Below is a small trained network, with its code and all its weights. Each question gives an input and a target symbol and asks what happens when units are switched off, that is, made to give their printed mean instead of their output.

import numpy as np


def w(rows, s, z=0):
    codes = np.array(rows[::2]) - 128.0
    scale = np.full(codes.shape[1], s)
    scale[-1] = z or s
    return codes * scale


def norm(h):
    return h / np.sqrt((h * h).mean(-1, keepdims=True) + 1e-5)


def softmax(a):
    e = np.exp(a - a.max(-1, keepdims=True))
    return e / e.sum(-1, keepdims=True)


def log_softmax(a):
    a = a - a.max(-1, keepdims=True)
    return a - np.log(np.exp(a).sum(-1, keepdims=True))


def net(x, mask):
    ids = ['ΘΛΞΦαβδεζημτψω'.index(c) for c in x.split()]
    T = len(ids)
    res = E[ids] + P[:T]
    u = 0
    for l in range(3):
        r = norm(res)
        for j in range(2):
            rows = slice(2 * j, 2 * j + 2)
            q, k, v = (r @ M[l][rows].T for M in (Q, K, V))
            z = softmax(np.where(np.tri(T) > 0, q @ k.T / 2**0.5, -1e9)) @ v
            o = O[l][rows]
            res = res + np.where(mask[u + j], z, o[:, -1]) @ o[:, :-1]
        u += 2
    return log_softmax(norm(res)[-1] @ U[:, :-1].T + U[:, -1])


Q, K, V, O = {}, {}, {}, {}
E = w([
[105,71,126,109,115,147,131,113],'Θ',
[119,78,124,112,101,133,121,109],'Λ',
[111,82,128,109,96,141,130,99],'Ξ',
[103,82,126,105,112,142,115,116],'Φ',
[105,86,129,114,113,136,127,110],'α',
[163,137,157,98,180,131,192,176],'β',
[119,148,88,66,88,153,144,154],'δ',
[179,154,192,118,168,124,162,176],'ε',
[186,3,83,61,164,115,156,165],'ζ',
[150,195,162,80,143,105,137,80],'η',
[122,182,154,130,194,129,63,153],'μ',
[174,147,56,94,186,93,148,127],'τ',
[132,88,103,123,68,171,132,69],'ψ',
[84,167,106,46,145,193,148,145],'ω',
],0.025)
P = w([
[92,129,163,128,98,57,111,159],'0',
[79,75,186,28,128,95,143,144],'1',
[84,76,174,45,129,110,136,137],'2',
[100,80,163,50,133,127,134,135],'3',
[118,86,158,46,130,134,124,132],'4',
[127,90,150,53,136,148,115,123],'5',
[142,93,139,58,136,161,111,122],'6',
[149,99,134,63,144,176,103,117],'7',
[159,101,129,67,145,191,94,113],'8',
[168,111,123,78,150,200,88,104],'9',
[182,106,123,85,162,218,80,100],'10',
[189,114,112,89,165,229,79,94],'11',
[192,116,105,98,174,246,76,84],'12',
],0.013)
Q[0] = w([
[198,178,194,2,163,162,114,113],'L0H0',
[53,46,63,110,98,127,9,83],'L0H0',
[176,12,146,142,133,115,123,105],'L0H1',
[171,145,88,160,96,121,165,198],'L0H1',
],0.015)
K[0] = w([
[179,149,91,165,146,249,112,121],'L0H0',
[73,82,141,175,74,76,154,212],'L0H0',
[151,86,169,189,111,43,138,126],'L0H1',
[147,126,156,56,112,152,154,188],'L0H1',
],0.016)
V[0] = w([
[173,155,148,41,144,122,110,7],'L0H0',
[158,64,187,197,60,222,254,98],'L0H0',
[123,128,136,152,120,41,201,79],'L0H1',
[172,122,88,78,153,63,64,142],'L0H1',
],0.0078)
O[0] = w([
[201,150,188,69,143,12,87,166,252],'L0H0',
[121,189,72,105,36,164,130,186,72],'L0H0',
[63,217,116,159,140,91,142,88,117],'L0H1',
[132,129,99,137,83,152,225,168,184],'L0H1',
],0.011,0.0043)
Q[1] = w([
[79,6,74,208,162,29,166,63],'L1H0',
[199,139,49,111,254,87,144,227],'L1H0',
[120,52,181,156,130,129,52,247],'L1H1',
[166,182,49,56,162,19,118,94],'L1H1',
],0.0097)
K[1] = w([
[81,105,116,146,135,17,153,164],'L1H0',
[246,127,136,120,152,104,72,121],'L1H0',
[100,110,133,92,123,198,86,191],'L1H1',
[181,206,146,97,177,92,71,172],'L1H1',
],0.013)
V[1] = w([
[184,107,255,234,108,126,100,172],'L1H0',
[196,144,133,21,166,167,162,84],'L1H0',
[37,158,38,137,140,143,230,173],'L1H1',
[110,154,176,163,100,77,123,68],'L1H1',
],0.0083)
O[1] = w([
[133,175,198,77,54,197,111,38,127],'L1H0',
[115,82,103,17,73,61,164,153,254],'L1H0',
[172,200,71,79,124,149,220,2,93],'L1H1',
[163,54,208,60,230,165,240,221,92],'L1H1',
],0.0074,0.009)
Q[2] = w([
[34,57,57,140,73,153,105,157],'L2H0',
[11,95,137,196,138,162,118,124],'L2H0',
[103,119,32,120,135,120,186,112],'L2H1',
[4,69,93,140,75,165,80,63],'L2H1',
],0.018)
K[2] = w([
[13,151,165,221,88,158,155,137],'L2H0',
[34,141,158,198,103,75,228,75],'L2H0',
[115,178,121,152,133,79,192,104],'L2H1',
[3,121,121,240,71,82,193,63],'L2H1',
],0.013)
V[2] = w([
[218,56,105,170,146,95,119,115],'L2H0',
[124,87,163,142,3,147,117,54],'L2H0',
[176,136,183,72,160,162,123,99],'L2H1',
[141,183,179,156,98,121,186,141],'L2H1',
],0.015)
O[2] = w([
[4,150,69,45,181,113,117,116,76],'L2H0',
[142,56,194,75,159,133,139,169,85],'L2H0',
[137,48,125,187,133,177,148,140,254],'L2H1',
[84,113,133,54,131,143,89,211,135],'L2H1',
],0.016,0.0085)
U = w([
[69,104,122,148,49,112,100,88,151],'Θ',
[165,120,122,53,162,125,220,94,33],'Λ',
[122,79,167,155,108,224,128,189,92],'Ξ',
[178,148,177,87,202,52,79,158,89],'Φ',
[79,171,129,37,155,206,139,135,138],'α',
[75,98,94,227,110,77,113,182,126],'β',
[81,164,99,134,204,90,119,97,234],'δ',
[118,88,179,143,230,168,136,54,99],'ε',
[147,208,140,77,130,142,130,72,198],'ζ',
[154,155,58,135,143,153,253,166,91],'η',
[91,189,122,172,136,195,111,115,255],'μ',
[198,107,111,225,132,59,142,100,123],'τ',
[108,86,148,123,66,58,93,79,67],'ψ',
[148,207,102,163,120,96,63,180,210],'ω',
],0.015,0.0095)

Each question gives the input, a string of symbols that net reads in full, and the target symbol t.
The units are the heads (2 rows each of Q, K, V and O). Each row of codes is followed by its name. A weight is (code - 128) times the scale printed after its matrix; where a second scale follows, it is the last column's (O and U).
mask holds one flag per head, layer by layer. A switched-off head (its flag False) gives its mean, the last column of its rows in O, instead of its output. The means were averaged over made-up inputs and are rounded, as every weight is.
A unit's drop is (log p(t) with every unit on - log p(t) with that unit switched off) / (log p(t) with every unit on - log p(t) with every unit switched off).
The circuit of an input: a set's keep is (log p(t) with only the set's units on - log p(t) with every unit switched off) / (log p(t) with every unit on - log p(t) with every unit switched off). Starting from all 6 units, units are removed one at a time, each time the one whose removal leaves the highest keep (on an exact tie, the one counted first), for as long as the keep stays at least 0.8.
circuit, biggest first: the units of the circuit, biggest drop first
most important unit: the unit with the biggest drop
heads that matter: for each layer, one digit per head in row order, 1 if its drop is at least 0.15 and else 0, layers parted by /
input ε η ε ζ, target Ξ: most important unit => L0H0
input δ α Θ Ξ ω Φ β Θ, target δ: heads that matter => 10 / 10 / 11
input β ω ε α, target Ξ: circuit, biggest first => L0H0; L2H0
input Ξ ε α ε β Ξ η μ Θ ε, target ε: heads that matter => 10 / 10 / 11
input μ ε Λ β ε ε β Φ, target Θ: circuit, biggest first => L1H1; L0H0; L2H0; L1H0
input Φ Θ Θ μ α, target ε: circuit, biggest first => L0H0; L2H0; L1H0; L2H1
input ζ Φ η Ξ Φ Φ Ξ ζ β ψ α Λ, target Λ: heads that matter => 11 / 10 / 11
input ε τ Θ ω ε μ β α ε β β β Φ, target τ: heads that matter => 00 / 10 / 11
input τ ε ε Φ Φ β Φ Ξ Ξ, target η: circuit, biggest first => L0H1; L1H1
input Ξ η α Φ ε Φ τ ε μ ε ε ε Φ, target ω: heads that matter => 11 / 11 / 11
input Θ ε Λ ζ Φ Λ η Φ Ξ β, target η: circuit, biggest first => L2H0; L2H1
input Φ μ Λ Θ ε ω ε η, target τ: circuit, biggest first => L2H1; L0H1
input η ψ ε ε β β ε α η, target Φ: heads that matter => 10 / 00 / 00
input β τ ε Λ ε Φ β ε β ε ζ Λ ε, target α: circuit, biggest first => L2H0
input α ε τ η η ψ β ε β Ξ μ Θ ψ, target μ: circuit, biggest first => L1H0; L0H0; L1H1; L2H1
input ε ε ε Λ τ α η, target δ: heads that matter => 00 / 00 / 10
input τ ε τ ε Ξ Φ α, target η: heads that matter => 01 / 10 / 00
input ε ε τ Θ μ ε ε Θ, target τ: heads that matter => 00 / 10 / 11
input β ε Φ, target Ξ: circuit, biggest first => L1H1; L0H0; L2H0
input Ξ Φ η ε Θ Φ Λ, target ω: most important unit => L0H0
input ε ε η α τ ε τ ε Λ, target τ: circuit, biggest first => L2H1; L1H0; L0H0
input τ Θ α, target η: heads that matter => 11 / 11 / 00
input τ Λ β β ε Θ β Ξ δ δ Ξ, target η: heads that matter => 11 / 10 / 00
input ε ψ η, target ω: circuit, biggest first => L0H0; L1H0
input Φ Θ ε η ε Λ ψ δ ε β Φ, target ε: circuit, biggest first => L0H0; L2H0; L2H1; L1H0
input α Φ τ ε μ ψ ε, target ω: heads that matter => 10 / 00 / 10
input τ β Θ ε Λ ε, target Ξ: most important unit => L2H1
input Φ β β, target η: heads that matter => 00 / 10 / 10
